Below are the code and all the weights of a small trained network. Each question names an input and a target symbol and asks about switching units off, where a switched-off unit gives its printed mean instead of its output.

import numpy as np


def w(rows, s, z=0):
    codes = np.array(rows[::2]) - 128.0
    scale = np.full(codes.shape[1], s)
    scale[-1] = z or s
    return codes * scale


def norm(h):
    return h / np.sqrt((h * h).mean(-1, keepdims=True) + 1e-5)


def f(y):
    return np.maximum(y, 0)


def softmax(a):
    e = np.exp(a - a.max(-1, keepdims=True))
    return e / e.sum(-1, keepdims=True)


def log_softmax(a):
    a = a - a.max(-1, keepdims=True)
    return a - np.log(np.exp(a).sum(-1, keepdims=True))


def net(x, mask):
    ids = ['Δαβεηθλμξφω'.index(c) for c in x.split()]
    T = len(ids)
    res = E[ids] + P[:T]
    u = 0
    for l in range(3):
        q, k, v = (norm(res) @ M[l].T for M in (Q, K, V))
        z = softmax(np.where(np.tri(T) > 0, q @ k.T / 3**0.5, -1e9)) @ v
        res = res + np.where(mask[u], z, O[l][:, -1]) @ O[l][:, :-1]
        u += 1
        y = f(norm(res) @ A[l][:, :-1].T + A[l][:, -1])
        res = res + np.where(mask[u : u + 16], y, B[l][:, -1]) @ B[l][:, :-1]
        u += 16
    return log_softmax(norm(res)[-1] @ U[:, :-1].T + U[:, -1])


Q, K, V, O, A, B = {}, {}, {}, {}, {}, {}
E = w([
[128,125,89,124],'Δ',
[117,114,86,132],'α',
[138,119,76,121],'β',
[38,132,142,163],'ε',
[126,87,58,142],'η',
[70,149,140,121],'θ',
[162,118,85,140],'λ',
[110,84,62,153],'μ',
[98,142,103,41],'ξ',
[155,120,152,200],'φ',
[182,175,253,238],'ω',
],0.0049)
P = w([
[146,148,145,98],'0',
[83,85,68,130],'1',
[183,169,95,255],'2',
[138,60,206,85],'3',
[83,144,81,87],'4',
[157,207,117,214],'5',
[136,64,201,104],'6',
[77,159,73,90],'7',
[141,205,111,165],'8',
[140,63,188,123],'9',
[85,169,71,105],'10',
],0.008)
Q[0] = w([
[219,95,161,95],'L0H1',
[93,126,2,136],'L0H1',
[203,102,196,30],'L0H1',
],0.0061)
K[0] = w([
[62,202,17,76],'L0H1',
[192,174,220,177],'L0H1',
[151,182,33,1],'L0H1',
],0.0054)
V[0] = w([
[200,85,184,195],'L0H1',
[61,212,119,2],'L0H1',
[85,101,72,132],'L0H1',
],0.0021)
O[0] = w([
[168,204,70,73,5],'L0H1',
[93,6,253,151,211],'L0H1',
[95,134,113,182,220],'L0H1',
],0.0022,0.00027)
A[0] = w([
[197,184,182,178,41],'L0N1',
[232,106,63,181,2],'L0N2',
[72,111,185,160,111],'L0N3',
[253,124,159,77,159],'L0N4',
[30,101,67,124,51],'L0N5',
[36,100,108,158,114],'L0N6',
[143,95,141,249,81],'L0N7',
[103,49,126,122,131],'L0N8',
[142,189,148,126,113],'L0N9',
[77,236,68,142,82],'L0N10',
[150,100,235,156,194],'L0N11',
[188,195,108,55,59],'L0N12',
[77,120,42,109,171],'L0N13',
[89,196,65,109,58],'L0N14',
[81,133,85,72,89],'L0N15',
[25,94,136,16,149],'L0N16',
],0.0057,0.0024)
B[0] = w([
[206,103,114,188,159],'L0N1',
[119,210,215,140,147],'L0N2',
[125,102,59,172,174],'L0N3',
[126,61,109,223,154],'L0N4',
[136,69,110,46,193],'L0N5',
[113,63,65,154,192],'L0N6',
[209,146,116,101,174],'L0N7',
[125,54,115,148,182],'L0N8',
[135,105,81,134,151],'L0N9',
[113,179,23,108,235],'L0N10',
[128,110,9,173,205],'L0N11',
[97,97,214,130,147],'L0N12',
[193,103,151,66,220],'L0N13',
[143,223,120,120,196],'L0N14',
[166,81,140,99,181],'L0N15',
[252,45,220,140,255],'L0N16',
],0.011,0.0046)
Q[1] = w([
[183,123,17,49],'L1H1',
[205,135,70,87],'L1H1',
[36,128,166,254],'L1H1',
],0.0082)
K[1] = w([
[2,205,105,90],'L1H1',
[74,193,93,110],'L1H1',
[235,32,119,118],'L1H1',
],0.0087)
V[1] = w([
[142,87,134,207],'L1H1',
[240,77,171,156],'L1H1',
[119,72,125,254],'L1H1',
],0.0076)
O[1] = w([
[33,156,102,144,190],'L1H1',
[22,227,99,71,253],'L1H1',
[1,150,95,164,197],'L1H1',
],0.0064,0.0042)
A[1] = w([
[107,160,81,159,156],'L1N1',
[74,180,220,120,91],'L1N2',
[159,129,239,158,110],'L1N3',
[57,203,167,111,107],'L1N4',
[112,101,195,152,44],'L1N5',
[87,175,41,17,170],'L1N6',
[137,255,162,130,64],'L1N7',
[139,90,148,58,63],'L1N8',
[193,182,149,167,2],'L1N9',
[181,221,92,88,26],'L1N10',
[214,204,173,187,17],'L1N11',
[126,199,148,125,93],'L1N12',
[165,130,97,150,165],'L1N13',
[196,110,147,207,170],'L1N14',
[128,131,128,164,104],'L1N15',
[68,136,173,165,79],'L1N16',
],0.0075,0.002)
B[1] = w([
[165,157,196,97,205],'L1N1',
[155,137,204,210,133],'L1N2',
[78,60,81,171,132],'L1N3',
[154,219,170,176,141],'L1N4',
[117,140,75,136,134],'L1N5',
[132,184,42,57,254],'L1N6',
[186,249,184,119,179],'L1N7',
[119,141,223,96,189],'L1N8',
[219,151,131,110,158],'L1N9',
[104,46,72,195,218],'L1N10',
[249,149,134,90,170],'L1N11',
[155,192,159,120,154],'L1N12',
[99,131,130,99,203],'L1N13',
[85,155,115,143,187],'L1N14',
[125,116,142,112,147],'L1N15',
[150,140,106,70,139],'L1N16',
],0.015,0.0045)
Q[2] = w([
[77,105,125,254],'L2H1',
[139,173,136,109],'L2H1',
[84,146,152,166],'L2H1',
],0.025)
K[2] = w([
[6,200,191,80],'L2H1',
[188,130,64,77],'L2H1',
[103,145,159,52],'L2H1',
],0.016)
V[2] = w([
[65,132,43,155],'L2H1',
[139,246,170,177],'L2H1',
[56,73,228,144],'L2H1',
],0.013)
O[2] = w([
[5,190,167,143,255],'L2H1',
[217,255,60,172,58],'L2H1',
[210,39,138,245,75],'L2H1',
],0.0094,0.0064)
A[2] = w([
[192,40,94,130,145],'L2N1',
[133,154,139,186,56],'L2N2',
[244,192,142,142,26],'L2N3',
[170,220,142,95,122],'L2N4',
[141,120,131,155,5],'L2N5',
[143,119,135,203,84],'L2N6',
[151,191,146,190,115],'L2N7',
[143,165,249,109,116],'L2N8',
[69,87,161,143,88],'L2N9',
[124,202,75,97,100],'L2N10',
[97,118,148,210,136],'L2N11',
[118,111,192,140,119],'L2N12',
[131,124,133,154,72],'L2N13',
[111,141,109,67,140],'L2N14',
[99,214,102,132,54],'L2N15',
[55,173,79,103,81],'L2N16',
],0.014,0.003)
B[2] = w([
[151,185,149,79,193],'L2N1',
[121,126,174,77,144],'L2N2',
[128,253,165,190,207],'L2N3',
[157,118,89,214,248],'L2N4',
[129,145,159,135,131],'L2N5',
[96,81,181,161,154],'L2N6',
[85,130,170,39,184],'L2N7',
[159,156,93,81,155],'L2N8',
[171,159,126,200,205],'L2N9',
[203,82,119,121,254],'L2N10',
[77,115,74,82,171],'L2N11',
[166,133,109,106,161],'L2N12',
[124,123,153,124,134],'L2N13',
[107,108,129,193,226],'L2N14',
[137,58,124,174,234],'L2N15',
[150,174,107,72,242],'L2N16',
],0.033,0.0075)
U = w([
[74,120,172,98,199],'Δ',
[71,103,129,83,165],'α',
[52,62,115,236,104],'β',
[170,219,169,204,236],'ε',
[215,92,26,186,128],'η',
[134,142,22,2,3],'θ',
[20,209,29,140,111],'λ',
[163,21,227,189,107],'μ',
[103,168,178,122,96],'ξ',
[225,135,187,4,87],'φ',
[97,184,186,120,94],'ω',
],0.0092,0.0028)

Each question gives the input, a string of symbols that net reads in full, and the target symbol t.
The units are the heads (3 rows each of Q, K, V and O) and the neurons (one row each of A and B). Each row of codes is followed by its name. A weight is (code - 128) times the scale printed after its matrix; where a second scale follows, it is the last column's (O, A, B and U).
mask holds one flag per unit, layer by layer, with each layer's heads first. A switched-off unit (its flag False) gives its mean, the last column of its rows in O or B, instead of its output. The means were averaged over made-up inputs and are rounded, as every weight is.
A unit's drop is (log p(t) with every unit on - log p(t) with that unit switched off) / (log p(t) with every unit on - log p(t) with every unit switched off).
The circuit of an input: a set's keep is (log p(t) with only the set's units on - log p(t) with every unit switched off) / (log p(t) with every unit on - log p(t) with every unit switched off). Starting from the 12 units with the biggest drops (on a tie, the unit counted first), units are removed one at a time, each time the one whose removal leaves the highest keep (on an exact tie, the one counted first), for as long as the keep stays at least 0.8.
units of the circuit, in order: the units of the circuit, biggest drop first
most important unit: the unit with the biggest drop
top k neurons: the k neurons with the biggest drops, biggest first
k most important neurons of layer l: the k neurons of layer l with the biggest drops, biggest first
input ξ α ε ξ ω λ ω, target μ: top 3 neurons => L1N8, L2N6, L0N16
input ε ξ ξ β θ, target φ: top 2 neurons => L1N7, L0N11
input θ ε μ α ξ θ α ξ θ θ φ, target θ: units of the circuit, in order => L2H1, L2N3
input ε ξ θ ε λ, target λ: most important unit => L0N1
input θ θ ε ε ξ η ξ β, target φ: units of the circuit, in order => L0N16, L0N11, L2H1, L2N4
input ξ μ ε ε ξ ε ε θ ξ θ α, target φ: 2 most important neurons of layer 2 => L2N4, L2N3
input η μ α ξ η φ ε ε ξ φ ε, target θ: units of the circuit, in order => L2N3, L2H1
input ε η η θ η, target μ: 3 most important neurons of layer 0 => L0N2, L0N11, L0N16
input ε ε Δ θ θ λ θ α α θ, target λ: top 2 neurons => L0N7, L1N11
input Δ ξ θ β ε ω ε θ λ η ε, target λ: 2 most important neurons of layer 0 => L0N16, L0N11
input ξ μ ξ θ ε ε ξ, target μ: top 2 neurons => L0N16, L1N3
input ξ φ Δ ε ε ξ ε ξ ξ α, target μ: top 4 neurons => L0N16, L2N6, L1N3, L2N16
input ξ η α α Δ φ ξ Δ, target θ: top 4 neurons => L0N16, L0N10, L1N6, L1N7
input ε Δ ε θ Δ Δ η ε ε ε ε, target β: 4 most important neurons of layer 1 => L1N6, L1N8, L1N7, L1N1
input ε α η θ ε ε ξ, target λ: top 4 neurons => L0N7, L1N11, L0N10, L0N13
input ε ξ α α ξ ω φ, target λ: top 4 neurons => L0N7, L1N11, L0N10, L0N3
input ε η ξ ε ξ ξ ξ, target λ: most important unit => L1H1
input ε θ ξ θ, target λ: 2 most important neurons of layer 0 => L0N3, L0N11
input ξ ε ε θ ε θ η ξ ξ ε, target μ: top 2 neurons => L0N16, L2N6
input ε ε η ε, target λ: 3 most important neurons of layer 0 => L0N7, L0N3, L0N11
input μ θ Δ ε ε ε ε ε ε ε θ, target μ: 3 most important neurons of layer 1 => L1N7, L1N6, L1N11
input ξ ξ ω ξ, target μ: most important neuron of layer 2 => L2N6
input ε ε α β α α α ε ε ε α, target β: 2 most important neurons of layer 2 => L2N14, L2N16
input ε α ξ ε Δ ξ φ ε ε α θ, target μ: 2 most important neurons of layer 1 => L1N6, L1N7
input α φ θ ξ, target β: top 4 neurons => L0N16, L1N6, L0N4, L0N14
input ξ Δ β ε ε β λ, target μ: top 4 neurons => L0N16, L2N6, L1N3, L2N16
input ε μ α ε ε φ λ ξ, target θ: top 2 neurons => L1N7, L0N11
input ω α ω ξ θ ξ λ φ λ λ α, target λ: 4 most important neurons of layer 0 => L0N2, L0N11, L0N7, L0N16
input α θ ε μ, target β: top 2 neurons => L0N4, L1N6
input ξ Δ Δ φ η θ ε η α ξ ε, target φ: 3 most important neurons of layer 2 => L2N1, L2N4, L2N3
